Below is a small trained network, with its code and all its weights. Each question gives an input and a class and asks what happens when units are switched off, that is, made to give their printed mean instead of their output.

import numpy as np


def w(rows, s, z=0):
    codes = np.array(rows[::2]) - 128.0
    scale = np.full(codes.shape[1], s)
    scale[-1] = z or s
    return codes * scale


def f(y):
    return np.maximum(y, 0)


def log_softmax(a):
    a = a - a.max(-1, keepdims=True)
    return a - np.log(np.exp(a).sum(-1, keepdims=True))


def net(x, mask):
    res = np.array(x, float).reshape(1, 4) / 4 @ E
    y = f(res @ A[0][:, :-1].T + A[0][:, -1])
    res = res + np.where(mask, y, B[0][:, -1]) @ B[0][:, :-1]
    return log_softmax(res[-1] @ U[:, :-1].T + U[:, -1])


A, B = {}, {}
E = w([
[3,171,255,95,173,177,47,132],'x0',
[102,52,129,202,87,151,165,163],'x1',
[161,240,151,59,244,54,133,105],'x2',
[196,89,139,89,106,165,46,43],'x3',
],0.0073)
A[0] = w([
[160,50,115,152,62,199,132,122,157],'N0',
[158,182,172,25,144,122,75,63,158],'N1',
[135,157,169,9,174,122,59,113,141],'N2',
[254,162,63,112,127,29,190,112,167],'N3',
[92,193,158,52,188,128,57,110,157],'N4',
[100,70,154,162,53,208,110,123,155],'N5',
[40,150,176,200,149,112,194,222,160],'N6',
[50,228,221,110,181,132,131,115,253],'N7',
[182,24,90,180,25,169,108,130,181],'N8',
[55,101,135,187,78,147,156,160,187],'N9',
[252,128,65,127,180,70,189,143,168],'N10',
[187,119,53,163,100,110,164,124,171],'N11',
],0.0074,0.0046)
B[0] = w([
[167,132,34,205,91,170,101,81,200],'N0',
[153,106,88,81,244,32,50,30,219],'N1',
[116,69,114,42,190,26,20,83,217],'N2',
[191,240,163,39,99,60,193,68,210],'N3',
[95,36,149,42,255,66,91,121,224],'N4',
[99,38,108,216,71,190,69,126,200],'N5',
[72,144,159,147,143,185,195,176,198],'N6',
[14,75,190,114,225,93,113,200,250],'N7',
[173,107,57,155,30,195,130,35,230],'N8',
[102,136,117,183,35,165,138,160,195],'N9',
[219,226,190,69,96,72,178,69,201],'N10',
[225,160,95,155,84,126,149,71,191],'N11',
],0.0069,0.012)
U = w([
[109,110,136,87,200,34,18,113,2],'0',
[139,99,48,196,65,229,97,103,201],'1',
[218,232,120,101,99,72,205,81,172],'2',
[45,140,193,146,146,146,181,254,98],'3',
],0.0073,0.00093)

Each question gives the input, the list of numbers given to net, and the class t.
The units are the neurons (one row each of A and B). Each row of codes is followed by its name. A weight is (code - 128) times the scale printed after its matrix; where a second scale follows, it is the last column's (A, B and U).
mask holds one flag per neuron, in row order. A switched-off neuron (its flag False) gives its mean, the last column of its row in B, instead of its output. The means were averaged over made-up inputs and are rounded, as every weight is.
A unit's drop is (log p(t) with every unit on - log p(t) with that unit switched off) / (log p(t) with every unit on - log p(t) with every unit switched off).
top k neurons: the k neurons with the biggest drops, biggest first
drop when u is switched off: that unit's drop, to one decimal
input [-2,-5,-5,-7], class 1: top neuron => [N7]
input [-2,-5,-3,-6], class 2: top 3 neurons => [N7, N5, N4]
input [-1,-4,-1,-4], class 2: top 4 neurons => [N7, N4, N5, N2]
input [-5,0,8,8], class 2: top 2 neurons => [N3, N10]
input [-3,-1,7,-4], class 2: top 2 neurons => [N3, N10]
input [1,-1,-3,-2], class 1: top 2 neurons => [N7, N4]
input [-1,2,7,-4], class 2: drop when N5 is switched off => 0.3
input [-2,2,-2,5], class 1: drop when N8 is switched off => 0.0
input [-2,-8,0,-8], class 2: drop when N10 is switched off => 0.1
input [6,-4,-3,-4], class 3: drop when N6 is switched off => 0.2
